Below are the code and all the weights of a small trained network. Each question names an input and a class and asks about switching units off, where a switched-off unit gives its printed mean instead of its output.

import numpy as np


def w(rows, s, z=0):
    codes = np.array(rows[::2]) - 128.0
    scale = np.full(codes.shape[1], s)
    scale[-1] = z or s
    return codes * scale


def norm(h):
    return h / np.sqrt((h * h).mean(-1, keepdims=True) + 1e-5)


def f(y):
    return np.maximum(y, 0)


def log_softmax(a):
    a = a - a.max(-1, keepdims=True)
    return a - np.log(np.exp(a).sum(-1, keepdims=True))


def net(x, mask):
    res = np.array(x, float).reshape(1, 2) / 4 @ E
    u = 0
    for l in range(3):
        y = f(norm(res) @ A[l][:, :-1].T + A[l][:, -1])
        res = res + np.where(mask[u : u + 11], y, B[l][:, -1]) @ B[l][:, :-1]
        u += 11
    return log_softmax(norm(res)[-1] @ U[:, :-1].T + U[:, -1])


A, B = {}, {}
E = w([
[11,123,254],'x0',
[111,34,94],'x1',
],0.0048)
A[0] = w([
[201,71,95,135],'L0N1',
[154,104,113,86],'L0N2',
[134,45,154,90],'L0N3',
[178,234,24,73],'L0N4',
[74,101,187,92],'L0N5',
[195,32,108,101],'L0N6',
[191,114,46,129],'L0N7',
[127,206,189,137],'L0N8',
[238,181,31,61],'L0N9',
[132,103,206,64],'L0N10',
[254,174,90,4],'L0N11',
],0.0081,0.0026)
B[0] = w([
[227,244,183,203],'L0N1',
[109,223,159,148],'L0N2',
[14,3,159,162],'L0N3',
[217,62,154,234],'L0N4',
[179,67,161,190],'L0N5',
[36,145,162,193],'L0N6',
[70,53,205,226],'L0N7',
[176,219,123,201],'L0N8',
[246,116,141,254],'L0N9',
[83,117,120,162],'L0N10',
[249,37,104,215],'L0N11',
],0.0053,0.0058)
A[1] = w([
[139,103,82,59],'L1N1',
[69,66,225,167],'L1N2',
[188,108,211,246],'L1N3',
[130,5,147,234],'L1N4',
[205,56,121,6],'L1N5',
[134,176,79,187],'L1N6',
[106,75,94,177],'L1N7',
[80,160,106,198],'L1N8',
[124,11,107,14],'L1N9',
[142,129,132,89],'L1N10',
[165,132,148,155],'L1N11',
],0.012,0.0011)
B[1] = w([
[65,108,206,136],'L1N1',
[99,106,58,238],'L1N2',
[116,154,74,254],'L1N3',
[138,2,116,230],'L1N4',
[157,142,150,213],'L1N5',
[97,156,182,136],'L1N6',
[73,160,110,148],'L1N7',
[155,57,143,136],'L1N8',
[129,242,95,185],'L1N9',
[114,133,144,141],'L1N10',
[82,123,122,176],'L1N11',
],0.0079,0.0091)
A[2] = w([
[147,169,124,23],'L2N1',
[133,160,57,172],'L2N2',
[214,196,75,64],'L2N3',
[241,76,102,129],'L2N4',
[163,113,65,164],'L2N5',
[121,210,197,102],'L2N6',
[4,108,111,196],'L2N7',
[231,168,203,203],'L2N8',
[32,124,90,210],'L2N9',
[131,22,137,252],'L2N10',
[126,36,147,168],'L2N11',
],0.012,0.0036)
B[2] = w([
[198,153,209,135],'L2N1',
[54,169,208,168],'L2N2',
[56,114,69,197],'L2N3',
[150,220,142,254],'L2N4',
[92,194,161,201],'L2N5',
[122,96,123,167],'L2N6',
[163,212,70,237],'L2N7',
[95,40,184,244],'L2N8',
[107,141,68,226],'L2N9',
[163,2,203,248],'L2N10',
[205,72,118,204],'L2N11',
],0.0064,0.0086)
U = w([
[46,216,61,180],'0',
[95,92,154,21],'1',
[126,128,133,2],'2',
[38,170,253,144],'3',
[92,13,34,210],'4',
[243,32,203,191],'5',
[151,155,199,92],'6',
[153,148,110,9],'7',
],0.019,0.011)

Each question gives the input, the list of numbers given to net, and the class t.
The units are the neurons (one row each of A and B). Each row of codes is followed by its name. A weight is (code - 128) times the scale printed after its matrix; where a second scale follows, it is the last column's (A, B and U).
mask holds one flag per neuron, layer by layer. A switched-off neuron (its flag False) gives its mean, the last column of its row in B, instead of its output. The means were averaged over made-up inputs and are rounded, as every weight is.
A unit's drop is (log p(t) with every unit on - log p(t) with that unit switched off) / (log p(t) with every unit on - log p(t) with every unit switched off).
unit that matters most: the unit with the biggest drop
top k neurons: the k neurons with the biggest drops, biggest first
k most important neurons of layer l: the k neurons of layer l with the biggest drops, biggest first
drop when u is switched off: that unit's drop, to one decimal
input [3,-7], class 3: top 3 neurons : L0N8, L1N2, L1N4
input [7,2], class 4: unit that matters most : L1N2
input [1,-3], class 3: top 4 neurons : L1N2, L0N8, L1N4, L2N10
input [7,0], class 4: top 2 neurons : L0N1, L1N2
input [1,0], class 4: top 4 neurons : L0N9, L0N1, L0N5, L1N4
input [6,-1], class 0: 2 most important neurons of layer 1 : L1N4, L1N2
input [3,-5], class 3: top 3 neurons : L0N8, L0N7, L1N2
input [1,-7], class 3: top 2 neurons : L1N4, L1N2
input [6,-6], class 0: top 2 neurons : L0N1, L1N4
input [7,-1], class 4: top 4 neurons : L0N1, L1N9, L0N5, L2N4
input [3,-6], class 3: top 2 neurons : L0N8, L0N7
input [6,-8], class 0: top 2 neurons : L2N10, L0N1
input [4,1], class 4: top 2 neurons : L1N4, L1N2
input [5,-6], class 0: unit that matters most : L0N1
input [-1,-6], class 6: top 4 neurons : L1N4, L2N10, L1N2, L0N4
input [5,2], class 4: top 2 neurons : L1N4, L1N2
input [5,-5], class 0: top 2 neurons : L1N4, L0N1
input [-7,4], class 5: drop when L2N3 is switched off : 0.0
input [6,2], class 4: drop when L1N2 is switched off : 0.1
input [-5,7], class 5: drop when L1N4 is switched off : 4.2
input [-1,-8], class 3: drop when L1N4 is switched off : 0.2
input [3,-4], class 0: 2 most important neurons of layer 1 : L1N5, L1N4
